Below is a small trained network, with its code and all its weights. Each question gives an input and a target symbol and asks what happens when units are switched off, that is, made to give their printed mean instead of their output.

import numpy as np


def w(rows, s, z=0):
    codes = np.array(rows[::2]) - 128.0
    scale = np.full(codes.shape[1], s)
    scale[-1] = z or s
    return codes * scale


def norm(h):
    return h / np.sqrt((h * h).mean(-1, keepdims=True) + 1e-5)


def f(y):
    return y / 2 * (1 + np.tanh(0.7978845608 * (y + 0.044715 * y**3)))


def softmax(a):
    e = np.exp(a - a.max(-1, keepdims=True))
    return e / e.sum(-1, keepdims=True)


def log_softmax(a):
    a = a - a.max(-1, keepdims=True)
    return a - np.log(np.exp(a).sum(-1, keepdims=True))


def net(x, mask):
    ids = ['αβγδεηθλμξπστψω'.index(c) for c in x.split()]
    T = len(ids)
    res = E[ids] + P[:T]
    u = 0
    for l in range(2):
        q, k, v = (norm(res) @ M[l].T for M in (Q, K, V))
        z = softmax(np.where(np.tri(T) > 0, q @ k.T / 3**0.5, -1e9)) @ v
        res = res + np.where(mask[u], z, O[l][:, -1]) @ O[l][:, :-1]
        u += 1
        y = f(norm(res) @ A[l][:, :-1].T + A[l][:, -1])
        res = res + np.where(mask[u : u + 16], y, B[l][:, -1]) @ B[l][:, :-1]
        u += 16
    return log_softmax(norm(res)[-1] @ U[:, :-1].T + U[:, -1])


Q, K, V, O, A, B = {}, {}, {}, {}, {}, {}
E = w([
[134,133,107,140,184],'α',
[152,125,90,149,166],'β',
[118,141,125,56,209],'γ',
[140,48,120,82,159],'δ',
[163,205,199,148,153],'ε',
[117,126,113,148,22],'η',
[117,148,85,135,180],'θ',
[197,123,241,92,163],'λ',
[57,104,61,174,130],'μ',
[155,114,111,160,107],'ξ',
[161,103,128,169,85],'π',
[138,117,146,145,59],'σ',
[82,104,201,249,180],'τ',
[65,109,148,172,206],'ψ',
[151,124,115,142,140],'ω',
],0.018)
P = w([
[101,155,30,89,2],'0',
[163,103,67,158,86],'1',
[165,102,78,160,98],'2',
[165,95,100,169,114],'3',
[166,92,102,172,120],'4',
[168,89,109,178,130],'5',
[169,89,110,177,130],'6',
[168,86,103,175,129],'7',
[167,87,83,171,126],'8',
],0.0075)
Q[0] = w([
[148,153,146,92,152],'L0H0',
[199,12,25,177,120],'L0H0',
[84,158,111,64,107],'L0H0',
],0.011)
K[0] = w([
[163,100,87,143,58],'L0H0',
[159,87,255,26,193],'L0H0',
[119,172,44,64,145],'L0H0',
],0.0082)
V[0] = w([
[101,1,69,102,121],'L0H0',
[91,223,80,229,117],'L0H0',
[142,215,160,221,119],'L0H0',
],0.0062)
O[0] = w([
[178,2,203,234,135,136],'L0H0',
[61,176,188,130,161,1],'L0H0',
[181,214,164,175,23,162],'L0H0',
],0.0081,0.0015)
A[0] = w([
[6,95,199,157,116,154],'L0N0',
[138,98,67,110,111,213],'L0N1',
[143,161,126,159,103,110],'L0N2',
[126,123,176,93,99,171],'L0N3',
[156,123,135,105,167,152],'L0N4',
[129,180,135,176,122,72],'L0N5',
[136,121,167,172,76,139],'L0N6',
[137,52,105,121,134,22],'L0N7',
[132,76,152,159,110,111],'L0N8',
[117,132,156,86,150,180],'L0N9',
[30,99,113,164,116,103],'L0N10',
[185,125,181,123,103,165],'L0N11',
[99,174,190,152,208,130],'L0N12',
[87,118,89,113,99,254],'L0N13',
[71,116,81,45,184,24],'L0N14',
[162,173,85,154,116,84],'L0N15',
],0.011,0.002)
B[0] = w([
[95,64,76,32,149,162],'L0N0',
[162,148,150,238,161,255],'L0N1',
[88,169,190,150,72,167],'L0N2',
[183,70,61,101,187,133],'L0N3',
[121,84,56,154,134,157],'L0N4',
[66,130,175,156,38,159],'L0N5',
[162,195,166,117,79,197],'L0N6',
[156,168,194,170,105,191],'L0N7',
[169,193,143,80,36,189],'L0N8',
[103,47,146,143,197,122],'L0N9',
[151,83,99,63,109,169],'L0N10',
[125,202,13,86,81,198],'L0N11',
[105,128,92,89,197,197],'L0N12',
[251,145,136,213,159,182],'L0N13',
[142,141,184,253,157,141],'L0N14',
[75,148,214,125,154,211],'L0N15',
],0.0053,0.0045)
Q[1] = w([
[58,165,191,217,118],'L1H0',
[2,186,101,2,164],'L1H0',
[154,131,86,67,109],'L1H0',
],0.007)
K[1] = w([
[146,155,202,44,125],'L1H0',
[105,152,1,108,109],'L1H0',
[37,194,72,156,64],'L1H0',
],0.0094)
V[1] = w([
[253,152,88,14,171],'L1H0',
[68,102,49,79,76],'L1H0',
[15,54,170,183,55],'L1H0',
],0.003)
O[1] = w([
[254,58,87,61,165,125],'L1H0',
[172,130,96,208,95,8],'L1H0',
[72,39,245,41,181,72],'L1H0',
],0.0082,0.0018)
A[1] = w([
[32,151,79,126,166,136],'L1N0',
[1,169,211,109,120,180],'L1N1',
[108,177,109,183,172,251],'L1N2',
[78,71,83,79,94,90],'L1N3',
[109,202,69,42,82,254],'L1N4',
[96,19,65,76,113,149],'L1N5',
[241,169,195,117,86,38],'L1N6',
[144,117,84,221,176,86],'L1N7',
[180,133,185,120,22,181],'L1N8',
[151,125,75,94,197,94],'L1N9',
[119,116,221,144,72,44],'L1N10',
[142,113,119,206,116,109],'L1N11',
[164,99,94,169,127,152],'L1N12',
[132,99,40,171,20,175],'L1N13',
[127,199,135,157,195,227],'L1N14',
[226,124,87,139,190,212],'L1N15',
],0.0094,0.0015)
B[1] = w([
[38,216,101,160,129,140],'L1N0',
[11,105,152,121,89,167],'L1N1',
[127,124,152,91,118,197],'L1N2',
[149,119,49,173,70,123],'L1N3',
[255,123,175,112,150,155],'L1N4',
[230,220,81,221,33,149],'L1N5',
[115,173,19,137,160,226],'L1N6',
[130,87,135,56,170,228],'L1N7',
[104,100,80,163,226,210],'L1N8',
[243,77,144,73,43,158],'L1N9',
[143,56,151,99,86,153],'L1N10',
[119,189,248,108,154,199],'L1N11',
[85,172,155,77,154,195],'L1N12',
[106,93,177,26,202,226],'L1N13',
[239,106,37,77,82,190],'L1N14',
[5,85,88,127,92,254],'L1N15',
],0.0057,0.007)
U = w([
[43,119,172,152,108,253],'α',
[178,131,55,95,126,61],'β',
[127,144,155,204,164,140],'γ',
[194,25,144,225,141,120],'δ',
[160,82,166,67,33,115],'ε',
[195,139,152,191,135,151],'η',
[94,118,76,167,122,109],'θ',
[228,120,104,56,90,107],'λ',
[112,72,123,162,214,139],'μ',
[56,176,79,123,185,68],'ξ',
[131,173,85,206,245,40],'π',
[112,231,115,91,105,221],'σ',
[152,156,234,63,197,97],'τ',
[128,110,61,188,84,177],'ψ',
[109,143,85,72,154,114],'ω',
],0.011,0.0052)

Each question gives the input, a string of symbols that net reads in full, and the target symbol t.
The units are the heads (3 rows each of Q, K, V and O) and the neurons (one row each of A and B). Each row of codes is followed by its name. A weight is (code - 128) times the scale printed after its matrix; where a second scale follows, it is the last column's (O, A, B and U).
mask holds one flag per unit, layer by layer, with each layer's heads first. A switched-off unit (its flag False) gives its mean, the last column of its rows in O or B, instead of its output. The means were averaged over made-up inputs and are rounded, as every weight is.
A unit's drop is (log p(t) with every unit on - log p(t) with that unit switched off) / (log p(t) with every unit on - log p(t) with every unit switched off).
The circuit of an input: a set's keep is (log p(t) with only the set's units on - log p(t) with every unit switched off) / (log p(t) with every unit on - log p(t) with every unit switched off). Starting from the 12 units with the biggest drops (on a tie, the unit counted first), units are removed one at a time, each time the one whose removal leaves the highest keep (on an exact tie, the one counted first), for as long as the keep stays at least 0.8.
units of the circuit, in order: the units of the circuit, biggest drop first
unit that matters most: the unit with the biggest drop
k most important neurons: the k neurons with the biggest drops, biggest first
drop when u is switched off: that unit's drop, to one decimal
input τ α α β ξ β θ, target α: unit that matters most -> L0H0
input γ β β, target μ: units of the circuit, in order -> [L0H0; L0N11]
input ω σ σ τ β β μ, target α: units of the circuit, in order -> [L1H0; L0H0; L1N6]
input β ε δ λ, target λ: 3 most important neurons -> [L0N11; L1N9; L0N1]
input σ γ η π ω, target μ: 2 most important neurons -> [L1N15; L0N7]
input μ δ β β δ, target δ: units of the circuit, in order -> [L0H0; L1N5]
input ω δ β β δ γ, target μ: units of the circuit, in order -> [L0N14; L0H0]
input π β η η ξ η μ ε, target σ: units of the circuit, in order -> [L0N11; L0N1; L1N13]
input ε τ ω ω μ η, target α: units of the circuit, in order -> [L1H0; L1N14]
input ψ ψ ψ ω τ β δ ω η, target δ: 2 most important neurons -> [L1N8; L1N15]
input α δ θ ξ π γ η, target μ: 2 most important neurons -> [L1N8; L1N13]
input β ψ ω, target π: 3 most important neurons -> [L1N8; L1N6; L0N8]
input β β β λ β τ τ, target τ: 2 most important neurons -> [L0N11; L0N5]
input ξ ε θ, target σ: units of the circuit, in order -> [L0H0]
input β β σ, target λ: 3 most important neurons -> [L1N15; L1N4; L1N13]
input α ξ σ, target λ: 4 most important neurons -> [L0N11; L1N15; L1N13; L0N6]
input π β β λ β μ γ, target μ: 2 most important neurons -> [L0N14; L0N9]
input η δ β π η ε θ η, target σ: drop when L1N8 is switched off -> 0.2
input ω η σ ε ξ β α β μ, target σ: drop when L0H0 is switched off -> 1.0
input ω σ γ ψ β η ξ, target μ: drop when L0N0 is switched off -> 0.0
input δ μ ψ, target δ: unit that matters most -> L0H0
